Below are the code and all the weights of a small trained network. Each question names an input and a target symbol and asks about switching units off, where a switched-off unit gives its printed mean instead of its output.

import numpy as np


def w(rows, s, z=0):
    codes = np.array(rows[::2]) - 128.0
    scale = np.full(codes.shape[1], s)
    scale[-1] = z or s
    return codes * scale


def f(y):
    return y / 2 * (1 + np.tanh(0.7978845608 * (y + 0.044715 * y**3)))


def softmax(a):
    e = np.exp(a - a.max(-1, keepdims=True))
    return e / e.sum(-1, keepdims=True)


def log_softmax(a):
    a = a - a.max(-1, keepdims=True)
    return a - np.log(np.exp(a).sum(-1, keepdims=True))


def net(x, mask):
    ids = ['ΔΘΦΩγζμπ'.index(c) for c in x.split()]
    T = len(ids)
    res = E[ids] + P[:T]
    u = 0
    for l in range(2):
        q, k, v = (res @ M[l].T for M in (Q, K, V))
        z = softmax(np.where(np.tri(T) > 0, q @ k.T / 4**0.5, -1e9)) @ v
        res = res + np.where(mask[u], z, O[l][:, -1]) @ O[l][:, :-1]
        u += 1
        y = f(res @ A[l][:, :-1].T + A[l][:, -1])
        res = res + np.where(mask[u : u + 4], y, B[l][:, -1]) @ B[l][:, :-1]
        u += 4
    return log_softmax(res[-1] @ U[:, :-1].T + U[:, -1])


Q, K, V, O, A, B = {}, {}, {}, {}, {}, {}
E = w([
[97,84,116,145,123],'Δ',
[142,90,124,129,104],'Θ',
[156,125,99,156,158],'Φ',
[77,198,112,130,200],'Ω',
[41,136,123,93,150],'γ',
[102,204,82,106,218],'ζ',
[150,71,82,139,112],'μ',
[160,251,115,148,91],'π',
],0.015)
P = w([
[146,134,160,150,130],'0',
[68,132,79,187,152],'1',
[58,148,151,205,142],'2',
[188,126,101,83,140],'3',
[161,152,175,160,180],'4',
[95,131,80,123,106],'5',
[87,131,200,159,124],'6',
[161,137,99,101,129],'7',
[114,180,119,253,104],'8',
[98,142,109,96,123],'9',
[175,129,91,150,193],'10',
],0.014)
Q[0] = w([
[143,111,188,190,192],'L0H0',
[218,108,97,10,194],'L0H0',
[101,75,157,71,123],'L0H0',
[166,87,77,126,226],'L0H0',
],0.012)
K[0] = w([
[105,170,198,209,85],'L0H0',
[86,137,7,176,105],'L0H0',
[147,118,74,172,179],'L0H0',
[134,208,99,184,55],'L0H0',
],0.011)
V[0] = w([
[163,185,56,50,187],'L0H0',
[65,149,169,104,147],'L0H0',
[113,142,254,42,56],'L0H0',
[141,144,57,79,30],'L0H0',
],0.0099)
O[0] = w([
[145,133,183,99,75,122],'L0H0',
[163,99,97,92,169,186],'L0H0',
[255,120,100,106,183,4],'L0H0',
[139,170,120,103,93,52],'L0H0',
],0.013,0.0049)
A[0] = w([
[180,133,143,85,103,180],'L0N0',
[69,105,254,186,118,4],'L0N1',
[99,170,125,72,179,85],'L0N2',
[113,105,49,197,107,252],'L0N3',
],0.008,0.0034)
B[0] = w([
[117,51,67,197,25,113],'L0N0',
[226,255,2,207,16,188],'L0N1',
[123,22,64,179,6,158],'L0N2',
[82,157,190,10,104,254],'L0N3',
],0.0053,0.0067)
Q[1] = w([
[2,103,225,155,197],'L1H0',
[125,224,171,17,119],'L1H0',
[126,113,77,209,250],'L1H0',
[37,151,89,158,83],'L1H0',
],0.0058)
K[1] = w([
[133,144,76,125,60],'L1H0',
[59,94,104,1,49],'L1H0',
[177,103,182,206,156],'L1H0',
[208,180,194,106,190],'L1H0',
],0.0082)
V[1] = w([
[153,76,88,75,23],'L1H0',
[130,30,140,234,90],'L1H0',
[107,250,114,101,161],'L1H0',
[28,108,31,67,109],'L1H0',
],0.012)
O[1] = w([
[104,203,40,105,196,92],'L1H0',
[10,150,160,204,186,114],'L1H0',
[177,58,122,70,54,183],'L1H0',
[90,159,135,35,138,253],'L1H0',
],0.014,0.012)
A[1] = w([
[157,173,124,36,110,52],'L1N0',
[97,197,254,114,172,129],'L1N1',
[108,50,168,114,203,16],'L1N2',
[52,79,171,113,177,3],'L1N3',
],0.0086,0.0064)
B[1] = w([
[150,89,142,188,145,248],'L1N0',
[140,152,41,132,75,185],'L1N1',
[108,102,86,15,114,139],'L1N2',
[56,2,70,148,111,168],'L1N3',
],0.015,0.011)
U = w([
[86,243,95,133,94,142],'Δ',
[200,190,151,80,43,160],'Θ',
[71,169,200,206,82,79],'Φ',
[153,99,124,35,208,176],'Ω',
[95,97,254,140,110,105],'γ',
[95,117,125,231,208,250],'ζ',
[169,134,135,128,92,2],'μ',
[106,98,96,185,112,25],'π',
],0.009,0.0076)

Each question gives the input, a string of symbols that net reads in full, and the target symbol t.
The units are the heads (4 rows each of Q, K, V and O) and the neurons (one row each of A and B). Each row of codes is followed by its name. A weight is (code - 128) times the scale printed after its matrix; where a second scale follows, it is the last column's (O, A, B and U).
mask holds one flag per unit, layer by layer, with each layer's heads first. A switched-off unit (its flag False) gives its mean, the last column of its rows in O or B, instead of its output. The means were averaged over made-up inputs and are rounded, as every weight is.
A unit's drop is (log p(t) with every unit on - log p(t) with that unit switched off) / (log p(t) with every unit on - log p(t) with every unit switched off).
The circuit of an input: a set's keep is (log p(t) with only the set's units on - log p(t) with every unit switched off) / (log p(t) with every unit on - log p(t) with every unit switched off). Starting from all 10 units, units are removed one at a time, each time the one whose removal leaves the highest keep (on an exact tie, the one counted first), for as long as the keep stays at least 0.8.
circuit, biggest first: the units of the circuit, biggest drop first
top k neurons: the k neurons with the biggest drops, biggest first
k most important neurons of layer l: the k neurons of layer l with the biggest drops, biggest first
input μ γ μ γ μ γ γ, target Δ: circuit, biggest first : (L1N1)
input γ Θ Δ, target Ω: top 4 neurons : (L1N2 L0N3 L1N0 L0N2)
input Θ μ Ω γ Ω, target γ: 2 most important neurons of layer 0 : (L0N3 L0N1)
input Φ μ ζ μ ζ, target Θ: top 4 neurons : (L0N1 L1N0 L1N3 L0N0)
input μ γ μ Ω μ γ γ ζ Ω Ω Φ, target γ: circuit, biggest first : (L0H0 L1H0)
input Ω μ Φ μ γ, target Φ: circuit, biggest first : (L0N1 L0H0 L1H0 L0N3)
input Δ μ γ, target π: circuit, biggest first : (L1N3 L1H0 L1N1)
input γ Δ Δ Δ Δ, target π: circuit, biggest first : (L1H0 L1N3 L1N1)
input γ ζ γ γ, target Θ: circuit, biggest first : (L0N1 L0H0)
input Δ Ω γ γ, target γ: top 3 neurons : (L0N3 L0N1 L1N0)
input Δ Φ Ω, target π: circuit, biggest first : (L1H0 L1N3 L1N1)
input Δ Θ π, target Θ: top 3 neurons : (L0N3 L1N3 L1N0)
input γ μ γ Ω, target Δ: top 2 neurons : (L0N2 L0N3)
input γ μ Θ, target Ω: circuit, biggest first : (L0H0)
input Δ Φ μ Δ γ γ Θ μ Δ Θ Ω, target π: top 3 neurons : (L1N3 L1N1 L0N1)
input μ μ Ω Θ, target Δ: circuit, biggest first : (L0H0 L1H0)
input Φ γ γ ζ μ Δ, target Θ: top 2 neurons : (L0N1 L1N3)
input Ω γ Δ γ Δ γ μ γ Θ, target Δ: top 4 neurons : (L0N3 L1N0 L1N1 L0N2)
input γ γ γ Ω γ Ω μ μ Δ γ γ, target π: 3 most important neurons of layer 0 : (L0N1 L0N2 L0N3)
input γ μ μ μ γ, target Δ: top 2 neurons : (L1N0 L1N1)
input μ Δ γ μ, target π: circuit, biggest first : (L0H0 L1H0 L1N3)
input Θ μ γ Δ, target Δ: top neuron : (L0N1)
input μ γ μ γ Φ γ γ Ω ζ Ω, target γ: 3 most important neurons of layer 1 : (L1N0 L1N1 L1N2)
input γ π μ, target Θ: top 2 neurons : (L1N3 L1N0)
